Here is a tiny trained network, its code and every weight. The questions are about switching its units off for an input and a class, where a switched-off unit gives its printed mean instead of its output.

import numpy as np


def w(rows, s, z=0):
    codes = np.array(rows[::2]) - 128.0
    scale = np.full(codes.shape[1], s)
    scale[-1] = z or s
    return codes * scale


def f(y):
    return y / 2 * (1 + np.tanh(0.7978845608 * (y + 0.044715 * y**3)))


def log_softmax(a):
    a = a - a.max(-1, keepdims=True)
    return a - np.log(np.exp(a).sum(-1, keepdims=True))


def net(x, mask):
    res = np.array(x, float).reshape(1, 6) / 4 @ E
    y = f(res @ A[0][:, :-1].T + A[0][:, -1])
    res = res + np.where(mask, y, B[0][:, -1]) @ B[0][:, :-1]
    return log_softmax(res[-1] @ U[:, :-1].T + U[:, -1])


A, B = {}, {}
E = w([
[250,134,71,188],'x0',
[210,41,177,31],'x1',
[122,104,111,138],'x2',
[135,88,235,206],'x3',
[129,135,133,124],'x4',
[124,112,119,135],'x5',
],0.013)
A[0] = w([
[186,137,205,192,146],'n1',
[159,148,115,115,96],'n2',
[82,198,128,171,229],'n3',
[139,148,87,209,252],'n4',
[29,159,195,158,200],'n5',
[195,74,119,90,97],'n6',
[124,103,178,191,219],'n7',
[79,194,181,139,156],'n8',
[129,54,99,118,170],'n9',
[179,188,66,133,199],'n10',
[191,137,163,188,54],'n11',
[147,159,102,100,147],'n12',
[105,88,188,113,186],'n13',
[25,153,121,14,248],'n14',
[215,124,110,77,103],'n15',
[195,124,173,215,43],'n16',
[155,111,184,57,171],'n17',
[166,81,113,78,130],'n18',
[181,147,138,110,124],'n19',
[66,174,141,190,253],'n20',
[48,110,251,137,120],'n21',
[239,152,31,157,202],'n22',
[177,88,208,101,193],'n23',
[126,164,77,142,210],'n24',
],0.015,0.0056)
B[0] = w([
[108,110,2,107,196],'n1',
[86,85,209,129,143],'n2',
[116,194,114,221,208],'n3',
[97,240,135,133,216],'n4',
[161,122,59,151,205],'n5',
[132,100,186,86,185],'n6',
[192,110,10,199,186],'n7',
[150,153,109,157,175],'n8',
[177,143,144,73,157],'n9',
[67,174,202,129,204],'n10',
[112,157,42,6,175],'n11',
[100,148,180,91,156],'n12',
[190,64,73,176,173],'n13',
[151,165,2,15,221],'n14',
[153,89,202,98,185],'n15',
[136,191,24,9,191],'n16',
[158,25,106,92,190],'n17',
[146,83,181,66,178],'n18',
[101,80,167,75,153],'n19',
[108,171,95,221,212],'n20',
[123,53,132,226,203],'n21',
[69,160,223,94,250],'n22',
[148,56,89,68,199],'n23',
[9,176,152,129,185],'n24',
],0.0081,0.023)
U = w([
[98,179,82,135,246],'0',
[211,110,128,62,253],'1',
[92,185,211,164,54],'2',
[135,67,252,111,62],'3',
[195,138,132,238,60],'4',
[167,21,145,152,11],'5',
],0.011,0.0038)

Each question gives the input, the list of numbers given to net, and the class t.
The units are the neurons (one row each of A and B). Each row of codes is followed by its name. A weight is (code - 128) times the scale printed after its matrix; where a second scale follows, it is the last column's (A, B and U).
mask holds one flag per neuron, in row order. A switched-off neuron (its flag False) gives its mean, the last column of its row in B, instead of its output. The means were averaged over made-up inputs and are rounded, as every weight is.
A unit's drop is (log p(t) with every unit on - log p(t) with that unit switched off) / (log p(t) with every unit on - log p(t) with every unit switched off).
The circuit of an input: a set's keep is (log p(t) with only the set's units on - log p(t) with every unit switched off) / (log p(t) with every unit on - log p(t) with every unit switched off). Starting from the 12 units with the biggest drops (on a tie, the unit counted first), units are removed one at a time, each time the one whose removal leaves the highest keep (on an exact tie, the one counted first), for as long as the keep stays at least 0.8.
units of the circuit, in order: the units of the circuit, biggest drop first
most important unit: the unit with the biggest drop
top k neurons: the k neurons with the biggest drops, biggest first
drop of u: that unit's drop, to one decimal
input [-7,7,3,1,-7,2], class 5: most important unit => n21
input [0,3,7,1,-7,7], class 5: units of the circuit, in order => [n14; n4]
input [-6,3,0,1,0,-4], class 5: top 2 neurons => [n21; n16]
input [0,1,3,-2,-3,-3], class 1: top 2 neurons => [n22; n21]
input [-8,4,3,0,4,7], class 1: top 3 neurons => [n14; n20; n9]
input [5,1,4,4,-5,8], class 1: top 3 neurons => [n20; n3; n24]
input [-3,7,-5,1,3,2], class 5: top 2 neurons => [n16; n21]
input [5,3,3,0,3,-6], class 3: top 2 neurons => [n14; n22]
input [1,-8,-7,-8,5,-7], class 2: drop of n16 => 0.1
input [-7,1,2,2,-4,3], class 5: drop of n21 => 0.3
input [-2,-3,7,4,-8,7], class 4: drop of n6 => 0.0
